Below are the code and all the weights of a small trained network. Each question names an input and a class and asks about switching units off, where a switched-off unit gives its printed mean instead of its output.

import numpy as np


def w(rows, s, z=0):
    codes = np.array(rows[::2]) - 128.0
    scale = np.full(codes.shape[1], s)
    scale[-1] = z or s
    return codes * scale


def f(y):
    return y / 2 * (1 + np.tanh(0.7978845608 * (y + 0.044715 * y**3)))


def log_softmax(a):
    a = a - a.max(-1, keepdims=True)
    return a - np.log(np.exp(a).sum(-1, keepdims=True))


def net(x, mask):
    res = np.array(x, float).reshape(1, 8) / 4 @ E
    y = f(res @ A[0][:, :-1].T + A[0][:, -1])
    res = res + np.where(mask, y, B[0][:, -1]) @ B[0][:, :-1]
    return log_softmax(res[-1] @ U[:, :-1].T + U[:, -1])


A, B = {}, {}
E = w([
[128,127,131,124,126],'x0',
[128,128,128,126,127],'x1',
[128,129,130,128,128],'x2',
[52,50,15,93,38],'x3',
[37,240,95,20,188],'x4',
[130,126,131,125,126],'x5',
[2,32,201,167,242],'x6',
[227,52,51,49,252],'x7',
],0.0064)
A[0] = w([
[19,73,177,157,197,68],'n1',
[2,137,227,181,86,90],'n2',
[253,232,43,85,26,4],'n3',
[33,172,204,189,73,94],'n4',
[56,51,59,116,87,101],'n5',
[66,198,125,62,172,162],'n6',
[170,64,75,97,233,86],'n7',
[83,193,120,77,169,129],'n8',
[201,47,155,219,94,181],'n9',
[174,175,216,173,184,117],'n10',
[90,228,106,44,146,172],'n11',
[63,61,70,117,93,98],'n12',
[143,47,98,99,248,101],'n13',
[36,182,178,206,92,60],'n14',
[67,172,164,185,81,63],'n15',
[182,183,198,155,178,107],'n16',
[52,184,122,41,181,148],'n17',
[169,174,188,169,187,97],'n18',
[165,164,211,146,188,91],'n19',
[182,66,90,76,205,84],'n20',
[170,169,208,127,171,117],'n21',
[148,161,236,154,221,119],'n22',
[178,182,202,162,174,108],'n23',
[170,59,149,187,113,140],'n24',
[149,41,118,76,239,101],'n25',
[214,86,126,190,72,162],'n26',
[173,51,162,183,107,153],'n27',
[168,38,158,213,106,157],'n28',
[52,40,80,88,76,108],'n29',
[22,36,112,127,150,92],'n30',
[75,190,116,70,164,190],'n31',
[45,50,160,150,230,72],'n32',
[72,87,172,163,212,83],'n33',
[79,51,143,178,174,88],'n34',
[143,152,238,144,206,93],'n35',
[203,84,88,57,202,88],'n36',
[65,184,114,73,173,123],'n37',
[54,49,69,116,93,105],'n38',
[61,55,55,122,67,132],'n39',
],0.0077,0.0029)
B[0] = w([
[220,166,211,90,147,223],'n1',
[214,167,162,199,41,254],'n2',
[255,213,237,21,160,222],'n3',
[153,149,100,215,30,240],'n4',
[75,168,59,78,152,189],'n5',
[75,56,180,185,181,212],'n6',
[132,147,103,225,40,193],'n7',
[88,75,163,168,160,188],'n8',
[80,61,181,157,188,206],'n9',
[73,134,49,98,129,199],'n10',
[98,65,207,161,180,215],'n11',
[95,153,57,76,143,178],'n12',
[185,163,149,205,34,200],'n13',
[156,151,123,210,56,223],'n14',
[136,154,100,190,54,193],'n15',
[74,163,46,85,127,187],'n16',
[63,46,186,172,195,220],'n17',
[81,148,63,102,126,180],'n18',
[95,126,70,73,136,185],'n19',
[123,138,97,213,48,184],'n20',
[82,136,77,99,130,181],'n21',
[85,163,53,58,165,220],'n22',
[76,140,47,85,119,188],'n23',
[80,92,176,172,177,171],'n24',
[177,178,132,206,35,200],'n25',
[91,79,198,113,199,192],'n26',
[68,58,174,181,182,178],'n27',
[58,45,189,155,199,194],'n28',
[87,149,48,70,150,194],'n29',
[167,181,118,36,174,203],'n30',
[88,60,170,173,169,203],'n31',
[209,181,218,75,142,220],'n32',
[199,179,171,26,165,196],'n33',
[145,143,197,82,178,179],'n34',
[107,151,62,47,144,206],'n35',
[135,142,108,210,42,192],'n36',
[100,69,177,173,173,194],'n37',
[86,159,57,69,154,187],'n38',
[79,138,46,92,136,199],'n39',
],0.0083,0.0079)
U = w([
[51,12,206,184,224,108],'0',
[228,197,214,39,169,220],'1',
[153,142,104,228,22,6],'2',
[47,142,9,44,171,5],'3',
],0.011,0.0021)

Each question gives the input, the list of numbers given to net, and the class t.
The units are the neurons (one row each of A and B). Each row of codes is followed by its name. A weight is (code - 128) times the scale printed after its matrix; where a second scale follows, it is the last column's (A, B and U).
mask holds one flag per neuron, in row order. A switched-off neuron (its flag False) gives its mean, the last column of its row in B, instead of its output. The means were averaged over made-up inputs and are rounded, as every weight is.
A unit's drop is (log p(t) with every unit on - log p(t) with that unit switched off) / (log p(t) with every unit on - log p(t) with every unit switched off).
The circuit of an input: a set's keep is (log p(t) with only the set's units on - log p(t) with every unit switched off) / (log p(t) with every unit on - log p(t) with every unit switched off). Starting from the 12 units with the biggest drops (on a tie, the unit counted first), units are removed one at a time, each time the one whose removal leaves the highest keep (on an exact tie, the one counted first), for as long as the keep stays at least 0.8.
units of the circuit, in order: the units of the circuit, biggest drop first
unit that matters most: the unit with the biggest drop
top k neurons: the k neurons with the biggest drops, biggest first
drop of u: that unit's drop, to one decimal
input [6,-8,-4,-7,-3,-6,3,-8], class 2: units of the circuit, in order => [n4]
input [1,7,-4,-8,3,-4,8,4], class 1: top 2 neurons => [n32; n1]
input [8,-8,-5,-4,5,-3,1,5], class 0: top 2 neurons => [n17; n2]
input [-1,-7,-2,-6,7,0,1,-8], class 2: top 3 neurons => [n4; n2; n14]
input [-3,-5,-5,6,5,3,1,6], class 2: top 2 neurons => [n13; n25]
input [3,3,-2,-7,6,5,-6,-2], class 3: top 2 neurons => [n16; n23]
input [0,3,-2,-6,-5,-7,-7,8], class 2: top 3 neurons => [n36; n20; n7]
input [-3,0,3,4,-2,6,-6,8], class 2: top 3 neurons => [n36; n20; n7]
input [-1,-8,-1,-1,-2,-8,6,6], class 1: top 2 neurons => [n32; n33]
input [-2,6,7,-7,-6,2,6,-6], class 3: top 3 neurons => [n22; n35; n10]
input [-5,6,6,6,2,-5,-7,-3], class 1: drop of n3 => 2.0
input [1,-4,-2,6,6,2,-8,1], class 1: drop of n3 => 3.1
input [-6,-4,-4,0,-3,7,6,-8], class 2: drop of n4 => 0.4
input [0,-7,2,-3,5,7,-3,4], class 0: drop of n23 => 0.0
input [0,5,6,7,7,4,-5,-2], class 0: unit that matters most => n11
